[[102 131 153]
 [107 104 127]
 [144 115 105]
 [138 153 143]]
|
[[104 127]
 [115 105]]

[[136 119 158 124 139]
 [112 151 121 127 128]
 [157 138 119 126 133]
 [119 131 100 127 115]
 [134 151 118 121 100]]
|
[[151 121]
 [138 119]]

[[137 106 114 145]
 [139 131 113 114]
 [111 127 121 150]
 [146 125 143 134]]
|
[[131 113]
 [127 121]]

[[136 134 139 139]
 [132 119 121 114]
 [113 120 109 105]
 [133 135 137 136]
 [132 110 119 122]]
|
[[119 121]
 [120 109]]

[[134 134 131]
 [133 152 127]
 [137 137 132]]
|
[[152 127]
 [137 132]]

[[122 128 115 132]
 [127 132 111 131]
 [139 131 134 139]
 [129 131 105 138]]
|
[[132 111]
 [131 134]]

[[151 133 115]
 [140 133 134]
 [121 120 121]]
|
[[133 134]
 [120 121]]

[[121 126 152]
 [130 134 108]
 [102 101 147]
 [107 108 140]
 [107 121 140]]
|
[[134 108]
 [101 147]]
---
[[125 108 120 109 115]
 [141 118 118 128 127]
 [117 128 101 136 128]
 [135 128 128 120 135]
 [123 128 138 129 156]]
|
[[125 108]
 [141 118]
 [117 128]]

[[114 102 117]
 [103 131 112]
 [114 100 126]]
|
[[114 102]
 [103 131]
 [114 100]]

[[125 130 130 137 130]
 [147 122 116 132 127]
 [114 141 124 138 134]
 [117 124 152 121 117]]
|
[[125 130]
 [147 122]
 [114 141]]

[[118 114]
 [121 138]
 [151 106]
 [125 147]]
|
[[118 114]
 [121 138]
 [151 106]]

[[105 140]
 [132 126]
 [146 150]
 [123 110]]
|
[[105 140]
 [132 126]
 [146 150]]

[[138 126]
 [113 118]
 [144 128]
 [135 125]
 [150 131]]
|
[[138 126]
 [113 118]
 [144 128]]

[[125 134 126 133]
 [125 131 108 125]
 [116 132  99 127]
 [128 129 120 126]]
|
[[125 134]
 [125 131]
 [116 132]]

[[104 137 122]
 [103 140 124]
 [ 99 140 121]]
|
[[104 137]
 [103 140]
 [ 99 140]]

[[109 139 106 139 126]
 [104 126 114 131 125]
 [134 117 126 132 147]]
|
[[109 139]
 [104 126]
 [134 117]]
---
[[137 124 117]
 [144 127 129]
 [128 123 108]
 [105 145 143]
 [126 117 127]]
|
[117 127 128]

[[144 110 119]
 [104 117 131]]
|
[119 117]

[[109 132]
 [111 145]
 [140 130]
 [156 106]]
|
[132 111]

[[153 141 123 123]
 [108 138 100 155]
 [140 117 128 135]
 [126 102 134 116]]
|
[123 100 117 126]

[[120 139  98 125 111]
 [139 110 148 106 144]]
|
[111 106]

[[142 136 119]
 [100 132 121]
 [137 147 140]
 [109 110 130]
 [145 133 142]]
|
[119 132 137]
